Here is a tiny trained network, its code and every weight. The questions are about switching its units off for an input and a class, where a switched-off unit gives its printed mean instead of its output.

import numpy as np


def w(rows, s, z=0):
    codes = np.array(rows[::2]) - 128.0
    scale = np.full(codes.shape[1], s)
    scale[-1] = z or s
    return codes * scale


def f(y):
    return y / 2 * (1 + np.tanh(0.7978845608 * (y + 0.044715 * y**3)))


def log_softmax(a):
    a = a - a.max(-1, keepdims=True)
    return a - np.log(np.exp(a).sum(-1, keepdims=True))


def net(x, mask):
    res = np.array(x, float).reshape(1, 7) / 4 @ E
    y = f(res @ A[0][:, :-1].T + A[0][:, -1])
    res = res + np.where(mask, y, B[0][:, -1]) @ B[0][:, :-1]
    return log_softmax(res[-1] @ U[:, :-1].T + U[:, -1])


A, B = {}, {}
E = w([
[131,127,113,146,122,133,130,116,124,138],'x0',
[129,66,119,62,209,193,231,41,208,134],'x1',
[136,124,151,126,123,140,121,135,142,113],'x2',
[171,10,181,137,113,86,173,73,1,102],'x3',
[30,180,163,160,165,117,85,3,100,74],'x4',
[49,17,148,182,161,86,62,164,185,185],'x5',
[145,132,136,145,134,133,123,120,129,137],'x6',
],0.0088)
A[0] = w([
[191,34,151,111,107,81,113,90,76,73,88],'n1',
[167,213,107,88,103,195,170,114,57,44,85],'n2',
[82,180,66,93,177,170,115,175,197,122,86],'n3',
[221,103,146,107,97,145,165,182,131,203,66],'n4',
[110,42,191,109,73,154,200,85,46,179,108],'n5',
[93,147,120,162,42,93,56,149,101,82,55],'n6',
[151,95,172,221,83,163,163,89,116,129,24],'n7',
[116,186,129,103,86,118,131,151,63,124,49],'n8',
[184,164,90,111,95,163,148,125,125,26,72],'n9',
[139,214,158,176,63,21,15,227,30,59,119],'n10',
[206,224,108,90,155,176,160,113,91,77,56],'n11',
[177,82,92,131,173,144,95,178,140,121,9],'n12',
[88,174,187,181,184,81,101,58,138,152,40],'n13',
[74,54,171,198,157,121,78,118,189,231,48],'n14',
[70,11,126,153,203,90,112,194,161,123,53],'n15',
[159,136,149,182,71,102,82,194,122,126,96],'n16',
[159,77,74,132,81,132,176,254,150,184,44],'n17',
[149,147,119,91,225,170,230,95,153,74,125],'n18',
[120,105,155,140,191,69,162,109,18,106,104],'n19',
[129,176,151,133,172,192,77,76,94,41,79],'n20',
[59,38,139,173,160,79,87,158,178,114,87],'n21',
[46,191,128,208,112,102,62,5,104,19,85],'n22',
[138,76,138,80,179,142,178,57,211,167,132],'n23',
[153,155,152,131,34,78,93,186,117,170,110],'n24',
[193,83,109,123,79,157,170,227,130,133,75],'n25',
[89,246,55,119,140,195,86,160,208,168,100],'n26',
[134,207,113,132,129,193,72,123,191,230,59],'n27',
[45,134,199,100,88,101,100,46,121,95,72],'n28',
[159,76,161,87,105,134,146,89,26,96,102],'n29',
[194,105,106,80,114,127,156,212,118,228,68],'n30',
[23,143,169,173,195,144,106,83,115,81,70],'n31',
[207,176,66,155,107,110,189,76,132,64,72],'n32',
[144,123,143,150,121,147,150,127,112,83,2],'n33',
[202,84,129,110,230,202,205,93,181,106,117],'n34',
[132,95,234,135,97,118,143,143,68,107,107],'n35',
[150,4,139,137,119,57,172,112,50,90,114],'n36',
[94,45,123,177,192,58,56,132,192,153,87],'n37',
[47,148,108,131,144,166,105,78,91,111,34],'n38',
[145,81,121,146,131,176,164,153,182,73,54],'n39',
[73,216,155,93,171,144,67,148,183,118,74],'n40',
[133,67,161,96,238,134,181,107,183,75,111],'n41',
[76,141,159,140,213,165,115,116,96,62,51],'n42',
[89,100,59,74,198,166,198,86,151,138,74],'n43',
[96,103,142,53,227,131,136,103,153,122,77],'n44',
],0.008,0.0031)
B[0] = w([
[66,113,137,183,149,77,77,182,185,75,186],'n1',
[79,228,172,93,81,36,158,204,69,211,196],'n2',
[84,128,115,206,103,111,66,166,191,71,177],'n3',
[139,72,146,96,201,143,205,160,125,109,172],'n4',
[90,147,151,190,137,109,71,138,175,70,190],'n5',
[195,107,70,150,103,180,97,106,116,166,178],'n6',
[109,152,116,161,143,106,111,143,129,109,142],'n7',
[115,137,128,136,97,109,109,120,91,168,156],'n8',
[92,168,171,101,96,71,141,140,125,170,166],'n9',
[188,97,69,158,73,254,57,34,99,206,249],'n10',
[103,200,206,63,93,82,148,169,126,151,186],'n11',
[113,135,126,119,153,111,175,133,120,133,139],'n12',
[135,114,123,120,157,138,188,147,114,101,155],'n13',
[136,170,199,71,53,83,142,179,108,146,174],'n14',
[130,152,208,83,81,88,136,151,105,158,174],'n15',
[125,110,113,136,108,176,131,61,93,163,177],'n16',
[131,108,114,106,213,120,168,120,118,108,187],'n17',
[137,158,125,139,101,159,87,67,117,168,190],'n18',
[123,112,146,165,132,127,130,173,211,98,176],'n19',
[137,96,145,82,149,132,197,145,132,112,169],'n20',
[103,210,200,56,75,103,142,168,68,171,171],'n21',
[113,65,74,90,194,148,199,143,110,127,205],'n22',
[180,93,44,160,74,176,58,62,98,183,185],'n23',
[139,123,87,161,140,179,125,75,124,144,182],'n24',
[156,77,100,85,212,156,245,148,102,108,177],'n25',
[110,118,175,177,145,59,60,179,222,44,210],'n26',
[104,100,145,207,139,95,87,166,158,75,177],'n27',
[167,81,108,91,200,125,198,129,139,114,164],'n28',
[59,132,131,168,123,86,94,157,194,102,187],'n29',
[91,93,116,123,188,175,210,146,122,104,179],'n30',
[152,101,93,69,188,129,201,135,128,116,166],'n31',
[133,158,182,71,78,84,140,138,91,132,168],'n32',
[94,146,128,146,135,86,115,132,135,147,129],'n33',
[154,124,84,148,115,196,88,94,117,172,195],'n34',
[178,115,146,149,123,146,88,129,180,77,169],'n35',
[115,132,141,167,87,99,68,140,186,49,206],'n36',
[71,178,180,68,74,65,156,135,59,169,175],'n37',
[158,96,96,117,153,124,185,127,131,127,150],'n38',
[150,121,101,115,161,141,133,100,108,151,141],'n39',
[127,116,103,180,134,129,128,176,168,77,176],'n40',
[189,110,110,127,97,196,63,82,82,130,178],'n41',
[148,96,133,119,174,175,177,114,114,110,149],'n42',
[146,137,80,175,102,160,115,82,127,174,176],'n43',
[131,129,102,153,126,159,111,98,103,160,159],'n44',
],0.0075,0.017)
U = w([
[149,117,96,161,69,203,51,50,98,179,254],'0',
[120,128,163,201,109,90,54,153,202,9,151],'1',
[125,189,220,61,48,67,133,145,74,172,32],'2',
[137,78,115,96,217,150,213,127,110,88,42],'3',
],0.011,0.0011)

Each question gives the input, the list of numbers given to net, and the class t.
The units are the neurons (one row each of A and B). Each row of codes is followed by its name. A weight is (code - 128) times the scale printed after its matrix; where a second scale follows, it is the last column's (A, B and U).
mask holds one flag per neuron, in row order. A switched-off neuron (its flag False) gives its mean, the last column of its row in B, instead of its output. The means were averaged over made-up inputs and are rounded, as every weight is.
A unit's drop is (log p(t) with every unit on - log p(t) with that unit switched off) / (log p(t) with every unit on - log p(t) with every unit switched off).
The circuit of an input: a set's keep is (log p(t) with only the set's units on - log p(t) with every unit switched off) / (log p(t) with every unit on - log p(t) with every unit switched off). Starting from the 12 units with the biggest drops (on a tie, the unit counted first), units are removed one at a time, each time the one whose removal leaves the highest keep (on an exact tie, the one counted first), for as long as the keep stays at least 0.8.
units of the circuit, in order: the units of the circuit, biggest drop first
unit that matters most: the unit with the biggest drop
top k neurons: the k neurons with the biggest drops, biggest first
drop of u: that unit's drop, to one decimal
input [4,-7,3,-4,8,-7,-3], class 3: units of the circuit, in order -> (n22)
input [-5,6,-7,3,7,-7,2], class 2: top 3 neurons -> (n2 n11 n10)
input [5,-6,-2,-6,3,-2,0], class 0: top 2 neurons -> (n10 n6)
input [2,-7,1,-3,8,2,-3], class 3: top 4 neurons -> (n22 n31 n28 n13)
input [6,-1,7,7,-3,-7,5], class 1: top 2 neurons -> (n1 n29)
input [6,-2,-2,-6,8,5,1], class 3: top 2 neurons -> (n22 n31)
input [1,-2,6,-3,-6,6,6], class 2: top 4 neurons -> (n14 n37 n21 n15)
input [0,-2,7,3,-5,-5,-1], class 2: top 2 neurons -> (n2 n22)
input [3,7,8,6,-5,-5,-1], class 0: top 2 neurons -> (n34 n23)
input [2,-5,-7,-7,7,8,7], class 2: top 3 neurons -> (n37 n21 n14)
input [0,-3,-5,-6,-1,-7,3], class 2: top 3 neurons -> (n2 n11 n36)
input [-6,-7,-8,-1,7,1,-6], class 0: top 3 neurons -> (n10 n6 n25)
input [-3,-1,1,-4,8,-7,-8], class 3: top 3 neurons -> (n22 n28 n31)
input [0,1,-7,3,-1,0,6], class 1: units of the circuit, in order -> (n10)
input [-3,-8,-6,-1,5,8,-4], class 0: top 4 neurons -> (n10 n6 n2 n11)
input [-7,-7,8,-3,5,7,6], class 0: top 2 neurons -> (n10 n6)
input [0,7,8,1,-6,7,-5], class 0: top 3 neurons -> (n23 n34 n41)
input [5,3,4,6,8,-3,0], class 3: drop of n22 -> 0.6
input [-4,-6,-4,-2,5,5,-4], class 0: drop of n10 -> 1.8
input [-7,6,8,-5,-5,7,3], class 2: drop of n15 -> 0.5
input [-5,0,-3,7,5,5,4], class 1: drop of n26 -> 0.0
input [-7,-5,2,6,-7,5,-1], class 3: unit that matters most -> n25
